Below are the code and all the weights of a small trained network. Each question names an input and a target symbol and asks about switching units off, where a switched-off unit gives its printed mean instead of its output.

import numpy as np


def w(rows, s, z=0):
    codes = np.array(rows[::2]) - 128.0
    scale = np.full(codes.shape[1], s)
    scale[-1] = z or s
    return codes * scale


def f(y):
    return y / 2 * (1 + np.tanh(0.7978845608 * (y + 0.044715 * y**3)))


def softmax(a):
    e = np.exp(a - a.max(-1, keepdims=True))
    return e / e.sum(-1, keepdims=True)


def log_softmax(a):
    a = a - a.max(-1, keepdims=True)
    return a - np.log(np.exp(a).sum(-1, keepdims=True))


def net(x, mask):
    ids = ['αβδεζθμξπστφψ'.index(c) for c in x.split()]
    T = len(ids)
    res = E[ids] + P[:T]
    r = res
    for j in range(2):
        rows = slice(2 * j, 2 * j + 2)
        q, k, v = (r @ M[0][rows].T for M in (Q, K, V))
        z = softmax(np.where(np.tri(T) > 0, q @ k.T / 2**0.5, -1e9)) @ v
        o = O[0][rows]
        res = res + np.where(mask[j], z, o[:, -1]) @ o[:, :-1]
    y = f(res @ A[0][:, :-1].T + A[0][:, -1])
    res = res + np.where(mask[2:6], y, B[0][:, -1]) @ B[0][:, :-1]
    return log_softmax(res[-1] @ U[:, :-1].T + U[:, -1])


Q, K, V, O, A, B = {}, {}, {}, {}, {}, {}
E = w([
[165,155,189,225,124,107,105],'α',
[127,131,163,163,181,214,142],'β',
[119,135,145,136,156,195,144],'δ',
[79,161,158,89,139,165,125],'ε',
[121,111,111,163,148,101,150],'ζ',
[164,157,222,178,110,130,3],'θ',
[115,112,141,142,104,95,115],'μ',
[117,122,151,145,120,205,162],'ξ',
[146,112,142,193,115,116,62],'π',
[61,77,130,70,128,82,116],'σ',
[140,121,144,176,138,102,154],'τ',
[109,122,138,120,56,183,170],'φ',
[112,103,140,163,183,107,155],'ψ',
],0.027)
P = w([
[5,243,112,227,223,84,139],'0',
[88,148,92,125,115,128,44],'1',
[98,124,103,129,110,129,65],'2',
[100,111,119,134,108,133,78],'3',
[121,99,141,124,147,96,86],'4',
[121,91,135,125,167,100,96],'5',
[123,76,120,131,161,117,113],'6',
[122,61,126,138,168,117,126],'7',
[133,43,100,139,156,126,150],'8',
],0.012)
Q[0] = w([
[149,131,126,80,141,169,142],'H0',
[153,2,186,80,155,67,129],'H0',
[162,93,165,116,154,71,201],'H1',
[178,104,114,177,113,110,44],'H1',
],0.0087)
K[0] = w([
[105,121,148,71,87,189,124],'H0',
[219,2,144,22,132,181,99],'H0',
[219,118,65,79,105,104,138],'H1',
[198,118,81,217,116,153,78],'H1',
],0.0072)
V[0] = w([
[150,165,202,119,253,119,30],'H0',
[196,65,130,174,107,95,110],'H0',
[221,43,107,149,191,138,222],'H1',
[2,91,95,30,100,31,120],'H1',
],0.0068)
O[0] = w([
[235,67,133,39,140,95,160,228],'H0',
[121,102,61,127,116,254,122,137],'H0',
[153,155,202,77,139,96,21,1],'H1',
[228,124,108,197,138,180,91,120],'H1',
],0.0099,0.0095)
A[0] = w([
[110,110,108,92,152,221,181,41],'N0',
[163,193,175,158,74,97,2,174],'N1',
[31,103,92,52,110,64,81,73],'N2',
[53,141,184,81,114,121,178,3],'N3',
],0.0094,0.0034)
B[0] = w([
[115,202,91,76,33,46,79,252],'N0',
[103,166,55,171,152,86,254,136],'N1',
[171,170,123,147,197,141,205,176],'N2',
[141,133,68,29,248,175,58,147],'N3',
],0.012,0.004)
U = w([
[139,146,125,111,143,133,137,84],'α',
[169,133,141,85,144,154,135,81],'β',
[122,138,115,117,123,120,118,60],'δ',
[131,133,113,173,144,64,240,205],'ε',
[129,151,120,130,117,128,136,60],'ζ',
[179,144,100,99,119,72,123,2],'θ',
[195,182,132,140,122,178,147,137],'μ',
[121,2,164,102,105,140,60,214],'ξ',
[139,141,103,107,120,98,115,27],'π',
[109,142,121,113,139,163,135,95],'σ',
[69,164,113,147,119,178,130,99],'τ',
[124,141,123,125,121,131,126,64],'φ',
[132,173,117,105,98,108,93,159],'ψ',
],0.01,0.0061)

Each question gives the input, a string of symbols that net reads in full, and the target symbol t.
The units are the heads (2 rows each of Q, K, V and O) and the neurons (one row each of A and B). Each row of codes is followed by its name. A weight is (code - 128) times the scale printed after its matrix; where a second scale follows, it is the last column's (O, A, B and U).
mask holds one flag per unit, heads first, then neurons. A switched-off unit (its flag False) gives its mean, the last column of its rows in O or B, instead of its output. The means were averaged over made-up inputs and are rounded, as every weight is.
A unit's drop is (log p(t) with every unit on - log p(t) with that unit switched off) / (log p(t) with every unit on - log p(t) with every unit switched off).
The circuit of an input: a set's keep is (log p(t) with only the set's units on - log p(t) with every unit switched off) / (log p(t) with every unit on - log p(t) with every unit switched off). Starting from all 6 units, units are removed one at a time, each time the one whose removal leaves the highest keep (on an exact tie, the one counted first), for as long as the keep stays at least 0.8.
units of the circuit, in order: the units of the circuit, biggest drop first
unit that matters most: the unit with the biggest drop
k most important neurons: the k neurons with the biggest drops, biggest first
which heads matter: for each layer, one digit per head in row order, 1 if its drop is at least 0.15 and else 0, layers parted by /
drop when u is switched off: that unit's drop, to one decimal
input π π δ, target ψ: units of the circuit, in order => [N0]
input θ β π φ, target θ: which heads matter => 10
input ε φ σ δ, target ε: which heads matter => 11
input π ψ π β ε τ μ ζ τ, target ξ: units of the circuit, in order => [H1; N2]
input ψ π β, target ξ: 2 most important neurons => [N2; N1]
input π π φ π ε, target ψ: which heads matter => 01
input θ π τ δ, target θ: units of the circuit, in order => [N0; H0]
input σ σ ζ φ π δ, target μ: which heads matter => 01
input β θ ζ β, target β: units of the circuit, in order => [H1; H0; N3]
input θ ζ ξ, target θ: which heads matter => 10
input π π θ π δ, target ψ: which heads matter => 00
input ψ ζ π φ, target ξ: 2 most important neurons => [N2; N1]
input σ τ φ, target μ: which heads matter => 01
input ε ξ φ π, target ε: which heads matter => 10
input δ τ ψ σ ψ τ θ τ τ, target ξ: which heads matter => 01
input σ π σ ξ, target μ: units of the circuit, in order => [H1]
input π ξ α α, target ξ: units of the circuit, in order => [H0; H1; N2; N1]
input σ ε θ π, target ε: which heads matter => 01
input ε π φ, target ε: which heads matter => 11
input δ ε π π α α, target ξ: unit that matters most => H0
input μ α θ, target ε: which heads matter => 00
input π φ τ τ ψ θ ζ ζ, target ξ: which heads matter => 01
input ε π τ ξ, target ε: drop when H1 is switched off => 0.6
input ε π ε, target ε: drop when N0 is switched off => 0.1
input σ σ ε σ π μ ε, target μ: drop when N0 is switched off => -0.1
